Here is a tiny trained network, its code and every weight. The questions are about switching its units off for an input and a class, where a switched-off unit gives its printed mean instead of its output.

import numpy as np


def w(rows, s, z=0):
    codes = np.array(rows[::2]) - 128.0
    scale = np.full(codes.shape[1], s)
    scale[-1] = z or s
    return codes * scale


def norm(h):
    return h / np.sqrt((h * h).mean(-1, keepdims=True) + 1e-5)


def f(y):
    return np.maximum(y, 0)


def log_softmax(a):
    a = a - a.max(-1, keepdims=True)
    return a - np.log(np.exp(a).sum(-1, keepdims=True))


def net(x, mask):
    res = np.array(x, float).reshape(1, 4) / 4 @ E
    u = 0
    for l in range(2):
        y = f(norm(res) @ A[l][:, :-1].T + A[l][:, -1])
        res = res + np.where(mask[u : u + 14], y, B[l][:, -1]) @ B[l][:, :-1]
        u += 14
    return log_softmax(norm(res)[-1] @ U[:, :-1].T + U[:, -1])


A, B = {}, {}
E = w([
[191,166,106,76,169,103,22,218,152,180,2],'x0',
[185,146,124,135,100,73,170,221,47,103,180],'x1',
[65,52,39,117,153,87,144,187,145,160,158],'x2',
[151,67,183,146,144,73,72,101,119,133,167],'x3',
],0.0074)
A[0] = w([
[231,98,88,102,170,143,133,196,75,115,130,119],'0.n0',
[185,188,172,159,129,146,169,50,127,87,161,124],'0.n1',
[79,127,152,141,158,157,26,42,231,197,82,93],'0.n2',
[156,145,158,121,136,139,152,211,113,106,184,62],'0.n3',
[54,77,29,103,204,44,101,219,172,226,181,111],'0.n4',
[125,189,85,12,122,187,213,100,163,151,88,100],'0.n5',
[204,216,184,131,127,135,65,102,84,85,36,121],'0.n6',
[195,66,215,136,192,13,28,124,137,180,168,89],'0.n7',
[157,23,223,150,64,84,102,116,176,103,169,109],'0.n8',
[192,166,98,51,181,24,75,196,199,254,103,116],'0.n9',
[102,234,85,149,148,165,204,201,97,117,75,101],'0.n10',
[127,124,143,134,171,134,185,106,89,97,192,115],'0.n11',
[106,163,92,50,150,21,93,87,64,110,104,6],'0.n12',
[226,148,172,143,98,58,126,211,80,127,158,93],'0.n13',
],0.0079,0.014)
B[0] = w([
[100,157,147,95,90,71,81,120,153,98,140,192],'0.n0',
[150,101,114,130,124,131,110,149,138,194,172,202],'0.n1',
[124,173,122,100,95,82,83,146,170,37,157,218],'0.n2',
[94,115,129,116,50,75,44,134,112,78,145,145],'0.n3',
[145,140,119,165,105,201,91,176,126,190,188,252],'0.n4',
[142,114,90,191,166,73,124,65,103,117,95,184],'0.n5',
[116,147,130,147,107,176,108,169,131,225,172,231],'0.n6',
[128,137,63,183,192,99,145,36,56,132,60,204],'0.n7',
[111,156,92,182,172,139,173,96,92,135,88,180],'0.n8',
[84,162,167,99,136,133,244,118,131,124,113,254],'0.n9',
[132,155,78,201,210,92,146,54,78,100,88,186],'0.n10',
[119,112,183,110,59,84,134,139,164,121,140,186],'0.n11',
[68,108,146,49,17,140,81,65,178,126,117,128],'0.n12',
[151,148,110,104,102,106,73,147,195,53,147,207],'0.n13',
],0.011,0.0089)
A[1] = w([
[180,127,152,60,95,153,122,175,205,135,98,3],'1.n0',
[135,168,184,77,149,115,121,181,139,143,79,55],'1.n1',
[208,168,205,142,116,151,102,95,100,119,108,153],'1.n2',
[117,82,178,116,121,150,184,131,156,108,142,24],'1.n3',
[137,132,143,96,161,135,146,155,104,164,66,53],'1.n4',
[115,89,149,179,78,91,154,127,116,123,137,121],'1.n5',
[145,75,166,81,114,102,198,110,176,145,133,11],'1.n6',
[107,112,109,103,170,208,99,73,205,118,98,115],'1.n7',
[144,116,156,66,127,102,167,161,156,163,64,19],'1.n8',
[113,132,134,115,96,121,79,154,196,7,127,62],'1.n9',
[142,122,35,103,104,92,170,212,111,130,89,101],'1.n10',
[185,116,119,140,104,156,121,159,151,203,130,64],'1.n11',
[110,147,167,107,97,175,106,158,130,184,170,129],'1.n12',
[161,111,83,195,136,115,151,101,109,101,64,97],'1.n13',
],0.015,0.0076)
B[1] = w([
[156,128,128,115,196,144,120,95,7,116,141,142],'1.n0',
[133,45,159,106,86,147,200,88,144,93,134,179],'1.n1',
[62,54,120,118,181,180,98,186,29,107,165,201],'1.n2',
[166,143,194,85,104,177,136,163,98,112,97,151],'1.n3',
[95,37,174,123,103,160,129,59,148,84,141,149],'1.n4',
[133,141,141,78,171,149,101,120,135,126,64,234],'1.n5',
[95,212,180,52,142,160,144,47,198,137,86,147],'1.n6',
[129,64,185,113,126,128,88,189,13,72,159,189],'1.n7',
[146,162,216,105,207,180,137,65,153,87,89,135],'1.n8',
[131,136,58,33,143,73,117,187,239,117,159,227],'1.n9',
[140,77,174,118,163,152,46,112,71,117,132,189],'1.n10',
[132,117,77,207,66,138,109,150,166,196,144,185],'1.n11',
[176,145,98,196,77,130,153,142,152,175,110,254],'1.n12',
[157,135,99,163,193,31,138,46,124,158,91,220],'1.n13',
],0.014,0.0078)
U = w([
[74,108,83,183,213,83,91,62,59,106,93,124],'0',
[120,98,100,195,79,251,74,214,110,230,221,77],'1',
[176,124,138,48,81,42,55,190,136,11,203,119],'2',
[113,102,248,67,80,222,210,60,147,125,66,114],'3',
[134,202,86,153,104,78,152,104,232,174,118,196],'4',
[222,59,99,159,93,117,170,166,151,73,51,4],'5',
],0.017,0.02)

Each question gives the input, the list of numbers given to net, and the class t.
The units are the neurons (one row each of A and B). Each row of codes is followed by its name. A weight is (code - 128) times the scale printed after its matrix; where a second scale follows, it is the last column's (A, B and U).
mask holds one flag per neuron, layer by layer. A switched-off neuron (its flag False) gives its mean, the last column of its row in B, instead of its output. The means were averaged over made-up inputs and are rounded, as every weight is.
A unit's drop is (log p(t) with every unit on - log p(t) with that unit switched off) / (log p(t) with every unit on - log p(t) with every unit switched off).
The circuit of an input: a set's keep is (log p(t) with only the set's units on - log p(t) with every unit switched off) / (log p(t) with every unit on - log p(t) with every unit switched off). Starting from the 12 units with the biggest drops (on a tie, the unit counted first), units are removed one at a time, each time the one whose removal leaves the highest keep (on an exact tie, the one counted first), for as long as the keep stays at least 0.8.
units of the circuit, in order: the units of the circuit, biggest drop first
unit that matters most: the unit with the biggest drop
top k neurons: the k neurons with the biggest drops, biggest first
k most important neurons of layer l: the k neurons of layer l with the biggest drops, biggest first
input [-7,-1,-1,2], class 3: unit that matters most : 0.n4
input [0,-5,5,-3], class 1: 2 most important neurons of layer 0 : 0.n4, 0.n13
input [8,4,0,7], class 3: units of the circuit, in order : 0.n9, 1.n1
input [-3,7,-2,7], class 0: 3 most important neurons of layer 0 : 0.n7, 0.n8, 0.n2
input [-2,-4,3,-2], class 2: 2 most important neurons of layer 0 : 0.n6, 0.n2
input [-8,7,-4,8], class 0: top 2 neurons : 0.n8, 0.n9
input [-5,0,3,2], class 3: top 2 neurons : 0.n6, 0.n7
input [-6,-7,-6,5], class 2: 4 most important neurons of layer 0 : 0.n4, 0.n6, 0.n9, 0.n2
input [1,6,-2,-5], class 2: top 2 neurons : 0.n13, 0.n0
input [4,5,-8,-7], class 1: top 4 neurons : 0.n6, 0.n7, 1.n2, 0.n8
input [-7,2,6,1], class 3: 3 most important neurons of layer 0 : 0.n6, 0.n11, 0.n1
input [-5,8,8,7], class 1: 3 most important neurons of layer 0 : 0.n4, 0.n2, 0.n10
input [-6,0,4,4], class 3: top 2 neurons : 0.n7, 0.n6
input [5,5,-3,8], class 0: units of the circuit, in order : 0.n7
input [7,7,8,-5], class 1: top 4 neurons : 0.n4, 0.n2, 1.n10, 0.n7
input [6,-7,5,4], class 2: top 3 neurons : 0.n2, 0.n6, 1.n7
input [7,-1,5,1], class 3: 2 most important neurons of layer 0 : 0.n9, 0.n6
input [-1,-8,2,6], class 2: top 3 neurons : 0.n2, 1.n9, 1.n7
input [-8,-5,-6,-8], class 0: 2 most important neurons of layer 0 : 0.n5, 0.n9
input [2,-4,1,-1], class 2: units of the circuit, in order : 0.n2
input [8,-8,-2,7], class 2: 4 most important neurons of layer 0 : 0.n2, 0.n10, 0.n5, 0.n8
input [6,5,-3,-2], class 3: top 2 neurons : 0.n9, 0.n2
input [-8,5,7,2], class 3: top 3 neurons : 0.n6, 0.n11, 1.n5
input [-5,-8,-6,2], class 2: top 2 neurons : 0.n2, 0.n4
input [4,-8,8,2], class 1: top 2 neurons : 0.n4, 0.n13
input [-1,-1,-5,-5], class 0: top 3 neurons : 0.n5, 0.n10, 0.n4
